Below are the code and all the weights of a small trained network. Each question names an input and a target symbol and asks about switching units off, where a switched-off unit gives its printed mean instead of its output.

import numpy as np


def w(rows, s, z=0):
    codes = np.array(rows[::2]) - 128.0
    scale = np.full(codes.shape[1], s)
    scale[-1] = z or s
    return codes * scale


def f(y):
    return np.maximum(y, 0)


def softmax(a):
    e = np.exp(a - a.max(-1, keepdims=True))
    return e / e.sum(-1, keepdims=True)


def log_softmax(a):
    a = a - a.max(-1, keepdims=True)
    return a - np.log(np.exp(a).sum(-1, keepdims=True))


def net(x, mask):
    ids = ['αβδεημπτφψω'.index(c) for c in x.split()]
    T = len(ids)
    res = E[ids] + P[:T]
    u = 0
    for l in range(3):
        q, k, v = (res @ M[l].T for M in (Q, K, V))
        z = softmax(np.where(np.tri(T) > 0, q @ k.T / 3**0.5, -1e9)) @ v
        res = res + np.where(mask[u], z, O[l][:, -1]) @ O[l][:, :-1]
        u += 1
        y = f(res @ A[l][:, :-1].T + A[l][:, -1])
        res = res + np.where(mask[u : u + 4], y, B[l][:, -1]) @ B[l][:, :-1]
        u += 4
    return log_softmax(res[-1] @ U[:, :-1].T + U[:, -1])


Q, K, V, O, A, B = {}, {}, {}, {}, {}, {}
E = w([
[193,159,148],'α',
[195,76,149],'β',
[84,114,84],'δ',
[171,206,131],'ε',
[4,139,61],'η',
[198,41,135],'μ',
[219,186,158],'π',
[101,213,88],'τ',
[173,207,138],'φ',
[97,122,84],'ψ',
[135,229,115],'ω',
],0.015)
P = w([
[157,135,106],'0',
[23,61,196],'1',
[118,155,248],'2',
[102,175,34],'3',
[2,42,205],'4',
[164,137,215],'5',
[97,192,38],'6',
],0.0095)
Q[0] = w([
[147,189,44],'L0H0',
[109,195,212],'L0H0',
[4,37,156],'L0H0',
],0.0045)
K[0] = w([
[80,251,66],'L0H0',
[67,84,156],'L0H0',
[2,85,185],'L0H0',
],0.0046)
V[0] = w([
[157,48,152],'L0H0',
[139,176,91],'L0H0',
[136,2,140],'L0H0',
],0.0062)
O[0] = w([
[132,122,237,4],'L0H0',
[2,167,31,159],'L0H0',
[98,106,77,21],'L0H0',
],0.0086,0.0026)
A[0] = w([
[192,199,154,161],'L0N0',
[180,2,81,254],'L0N1',
[117,142,218,99],'L0N2',
[238,108,49,206],'L0N3',
],0.01,0.00047)
B[0] = w([
[2,3,112,253],'L0N0',
[174,223,178,177],'L0N1',
[207,118,110,206],'L0N2',
[125,134,18,198],'L0N3',
],0.0085,0.0031)
Q[1] = w([
[156,66,101],'L1H0',
[231,254,157],'L1H0',
[47,91,126],'L1H0',
],0.0057)
K[1] = w([
[164,66,189],'L1H0',
[167,147,140],'L1H0',
[1,28,144],'L1H0',
],0.0083)
V[1] = w([
[214,3,84],'L1H0',
[167,65,215],'L1H0',
[202,6,109],'L1H0',
],0.0058)
O[1] = w([
[188,114,45,44],'L1H0',
[8,151,206,3],'L1H0',
[172,157,80,39],'L1H0',
],0.013,0.0053)
A[1] = w([
[144,143,153,5],'L1N0',
[38,148,70,156],'L1N1',
[110,115,114,78],'L1N2',
[140,145,250,137],'L1N3',
],0.015,0.0023)
B[1] = w([
[254,192,129,130],'L1N0',
[109,174,33,250],'L1N1',
[180,67,117,148],'L1N2',
[179,118,78,161],'L1N3',
],0.0085,0.014)
Q[2] = w([
[99,147,123],'L2H0',
[251,50,141],'L2H0',
[112,197,190],'L2H0',
],0.012)
K[2] = w([
[243,239,117],'L2H0',
[191,124,119],'L2H0',
[142,175,6],'L2H0',
],0.013)
V[2] = w([
[58,254,145],'L2H0',
[153,247,112],'L2H0',
[215,43,199],'L2H0',
],0.0073)
O[2] = w([
[88,179,177,126],'L2H0',
[171,175,53,147],'L2H0',
[137,1,109,2],'L2H0',
],0.0074,0.0066)
A[2] = w([
[125,144,85,49],'L2N0',
[121,88,208,104],'L2N1',
[71,46,93,203],'L2N2',
[8,128,138,2],'L2N3',
],0.015,0.0056)
B[2] = w([
[143,102,72,249],'L2N0',
[1,89,25,137],'L2N1',
[139,169,203,213],'L2N2',
[44,110,157,225],'L2N3',
],0.0089,0.012)
U = w([
[179,243,163,109],'α',
[114,58,113,143],'β',
[142,130,139,194],'δ',
[125,150,160,209],'ε',
[182,116,47,156],'η',
[116,209,159,91],'μ',
[151,68,101,88],'π',
[149,141,134,132],'τ',
[23,2,106,3],'φ',
[103,102,173,175],'ψ',
[78,15,37,49],'ω',
],0.0098,0.006)

Each question gives the input, a string of symbols that net reads in full, and the target symbol t.
The units are the heads (3 rows each of Q, K, V and O) and the neurons (one row each of A and B). Each row of codes is followed by its name. A weight is (code - 128) times the scale printed after its matrix; where a second scale follows, it is the last column's (O, A, B and U).
mask holds one flag per unit, layer by layer, with each layer's heads first. A switched-off unit (its flag False) gives its mean, the last column of its rows in O or B, instead of its output. The means were averaged over made-up inputs and are rounded, as every weight is.
A unit's drop is (log p(t) with every unit on - log p(t) with that unit switched off) / (log p(t) with every unit on - log p(t) with every unit switched off).
The circuit of an input: a set's keep is (log p(t) with only the set's units on - log p(t) with every unit switched off) / (log p(t) with every unit on - log p(t) with every unit switched off). Starting from the 12 units with the biggest drops (on a tie, the unit counted first), units are removed one at a time, each time the one whose removal leaves the highest keep (on an exact tie, the one counted first), for as long as the keep stays at least 0.8.
circuit, biggest first: the units of the circuit, biggest drop first
unit that matters most: the unit with the biggest drop
top k neurons: the k neurons with the biggest drops, biggest first
k most important neurons of layer l: the k neurons of layer l with the biggest drops, biggest first
drop when u is switched off: that unit's drop, to one decimal
input α α β η, target η: unit that matters most => L2N2
input η η τ δ ω ω ω, target ω: circuit, biggest first => L0N0, L2N2
input η η ω η τ, target μ: top 3 neurons => L0N0, L0N3, L1N3
input α ψ δ η ω, target α: top 4 neurons => L0N0, L1N1, L1N2, L2N3
input η η μ, target η: 2 most important neurons of layer 2 => L2N3, L2N2
input η ω τ ω μ, target η: circuit, biggest first => L0N1, L1N3
input η η η ω ψ π, target φ: circuit, biggest first => L0N0, L2H0
input η μ ψ η η ω ω, target ω: 2 most important neurons of layer 1 => L1N1, L1N3
input ε φ ω ω ω τ ε, target ω: top 3 neurons => L0N0, L1N1, L2N0
input φ ω η τ η α, target φ: top 2 neurons => L0N0, L1N1
input β η η, target μ: top 2 neurons => L1N1, L0N0
input δ δ ω η ω, target α: drop when L2H0 is switched off => 0.6
input ω δ η, target μ: drop when L2H0 is switched off => 0.6
input ω τ η ω τ, target μ: circuit, biggest first => L2H0
input ω η α, target φ: drop when L1N2 is switched off => 0.0
input τ ω μ ω δ φ φ, target ω: drop when L0H0 is switched off => 0.1
